Below are the code and all the weights of a small trained network. Each question names an input and a class and asks about switching units off, where a switched-off unit gives its printed mean instead of its output.

import numpy as np


def w(rows, s, z=0):
    codes = np.array(rows[::2]) - 128.0
    scale = np.full(codes.shape[1], s)
    scale[-1] = z or s
    return codes * scale


def f(y):
    return y / 2 * (1 + np.tanh(0.7978845608 * (y + 0.044715 * y**3)))


def log_softmax(a):
    a = a - a.max(-1, keepdims=True)
    return a - np.log(np.exp(a).sum(-1, keepdims=True))


def net(x, mask):
    res = np.array(x, float).reshape(1, 8) / 4 @ E
    y = f(res @ A[0][:, :-1].T + A[0][:, -1])
    res = res + np.where(mask, y, B[0][:, -1]) @ B[0][:, :-1]
    return log_softmax(res[-1] @ U[:, :-1].T + U[:, -1])


A, B = {}, {}
E = w([
[111,189,178,93,135,103,160,144,139],'x0',
[166,102,234,116,164,158,63,141,63],'x1',
[94,192,137,144,115,94,102,147,112],'x2',
[42,118,142,111,188,43,73,97,171],'x3',
[86,105,117,109,27,82,96,230,84],'x4',
[136,102,144,18,126,95,213,134,122],'x5',
[131,107,63,96,148,1,107,122,18],'x6',
[181,50,139,185,192,99,131,197,143],'x7',
],0.0073)
A[0] = w([
[142,109,112,255,209,135,94,108,187,232],'neuron 1',
[64,198,224,128,57,147,119,208,171,255],'neuron 2',
[163,64,123,90,145,12,173,228,74,227],'neuron 3',
[85,143,122,83,165,109,189,78,214,145],'neuron 4',
[119,123,120,110,139,118,142,110,146,139],'neuron 5',
[195,152,120,138,106,217,193,114,147,23],'neuron 6',
[170,160,131,79,88,157,143,104,12,136],'neuron 7',
[72,196,109,74,117,86,180,103,164,110],'neuron 8',
[58,140,111,110,154,20,46,118,69,254],'neuron 9',
[96,119,21,172,35,134,148,172,166,179],'neuron 10',
],0.0073,0.002)
B[0] = w([
[173,199,168,199,169,143,100,254,226,229],'neuron 1',
[74,134,153,190,91,145,19,186,205,253],'neuron 2',
[177,192,46,120,176,38,184,170,134,254],'neuron 3',
[137,107,150,65,175,145,213,89,185,201],'neuron 4',
[120,127,119,116,126,119,148,126,146,136],'neuron 5',
[86,170,108,143,103,132,89,78,122,211],'neuron 6',
[169,206,98,198,113,133,150,156,112,187],'neuron 7',
[101,66,191,96,129,189,139,106,187,192],'neuron 8',
[30,163,33,146,84,20,42,78,117,246],'neuron 9',
[85,63,95,147,8,86,92,138,28,225],'neuron 10',
],0.0079,0.0068)
U = w([
[193,124,100,116,145,95,194,164,95,129],'0',
[114,12,199,118,102,188,103,134,134,149],'1',
[140,53,140,107,179,107,81,131,97,93],'2',
[154,190,164,167,162,158,109,172,175,148],'3',
[172,151,130,136,116,177,159,78,55,103],'4',
[69,145,87,144,79,89,77,109,99,156],'5',
[116,123,132,32,179,129,191,60,158,123],'6',
[114,75,151,116,153,135,133,116,83,3],'7',
],0.011,0.0078)

Each question gives the input, the list of numbers given to net, and the class t.
The units are the neurons (one row each of A and B). Each row of codes is followed by its name. A weight is (code - 128) times the scale printed after its matrix; where a second scale follows, it is the last column's (A, B and U).
mask holds one flag per neuron, in row order. A switched-off neuron (its flag False) gives its mean, the last column of its row in B, instead of its output. The means were averaged over made-up inputs and are rounded, as every weight is.
A unit's drop is (log p(t) with every unit on - log p(t) with that unit switched off) / (log p(t) with every unit on - log p(t) with every unit switched off).
The circuit of an input: a set's keep is (log p(t) with only the set's units on - log p(t) with every unit switched off) / (log p(t) with every unit on - log p(t) with every unit switched off). Starting from all 10 units, units are removed one at a time, each time the one whose removal leaves the highest keep (on an exact tie, the one counted first), for as long as the keep stays at least 0.8.
circuit, biggest first: the units of the circuit, biggest drop first
unit that matters most: the unit with the biggest drop
top k neurons: the k neurons with the biggest drops, biggest first
drop when u is switched off: that unit's drop, to one decimal
input [8,0,6,-6,-6,2,2,-4], class 6: unit that matters most -> neuron 1
input [-3,3,-3,-3,7,-4,-8,-4], class 1: top 2 neurons -> neuron 9; neuron 3
input [1,3,1,-3,8,8,-4,-4], class 3: circuit, biggest first -> neuron 9; neuron 7
input [4,-3,-3,-2,3,1,8,5], class 0: top 2 neurons -> neuron 3; neuron 2
input [2,3,7,-4,8,-2,-8,1], class 1: circuit, biggest first -> neuron 3; neuron 1
input [6,-3,0,6,-7,1,-2,4], class 6: top 4 neurons -> neuron 4; neuron 2; neuron 7; neuron 8
input [-2,-3,6,-2,5,2,-8,2], class 1: circuit, biggest first -> neuron 9; neuron 3
input [2,0,-8,3,0,8,-8,8], class 6: top 2 neurons -> neuron 4; neuron 2
input [1,5,4,7,6,7,-8,-5], class 1: circuit, biggest first -> neuron 3; neuron 8
input [6,-5,-7,-3,4,8,2,-8], class 6: top 2 neurons -> neuron 8; neuron 4
input [2,5,-3,-2,-8,-6,7,-4], class 3: top 4 neurons -> neuron 1; neuron 10; neuron 7; neuron 6
input [6,0,2,3,3,5,-7,-1], class 1: circuit, biggest first -> neuron 3; neuron 8
input [8,0,-2,5,-6,-2,-3,-2], class 6: top 3 neurons -> neuron 4; neuron 7; neuron 8
input [0,-5,-2,6,-2,0,-8,-7], class 6: circuit, biggest first -> neuron 4
input [7,4,-1,-7,3,-4,3,5], class 0: top 2 neurons -> neuron 3; neuron 1
input [-1,-5,-7,0,2,8,-5,4], class 6: top 2 neurons -> neuron 4; neuron 1
input [-3,-5,-6,8,0,4,-5,-3], class 6: drop when neuron 4 is switched off -> 0.3
input [2,0,-8,4,6,4,-4,3], class 0: drop when neuron 8 is switched off -> 0.2
input [-3,-5,-6,6,-1,-1,-1,8], class 3: drop when neuron 1 is switched off -> 1.6
input [4,5,-3,-2,3,2,2,6], class 0: circuit, biggest first -> neuron 3
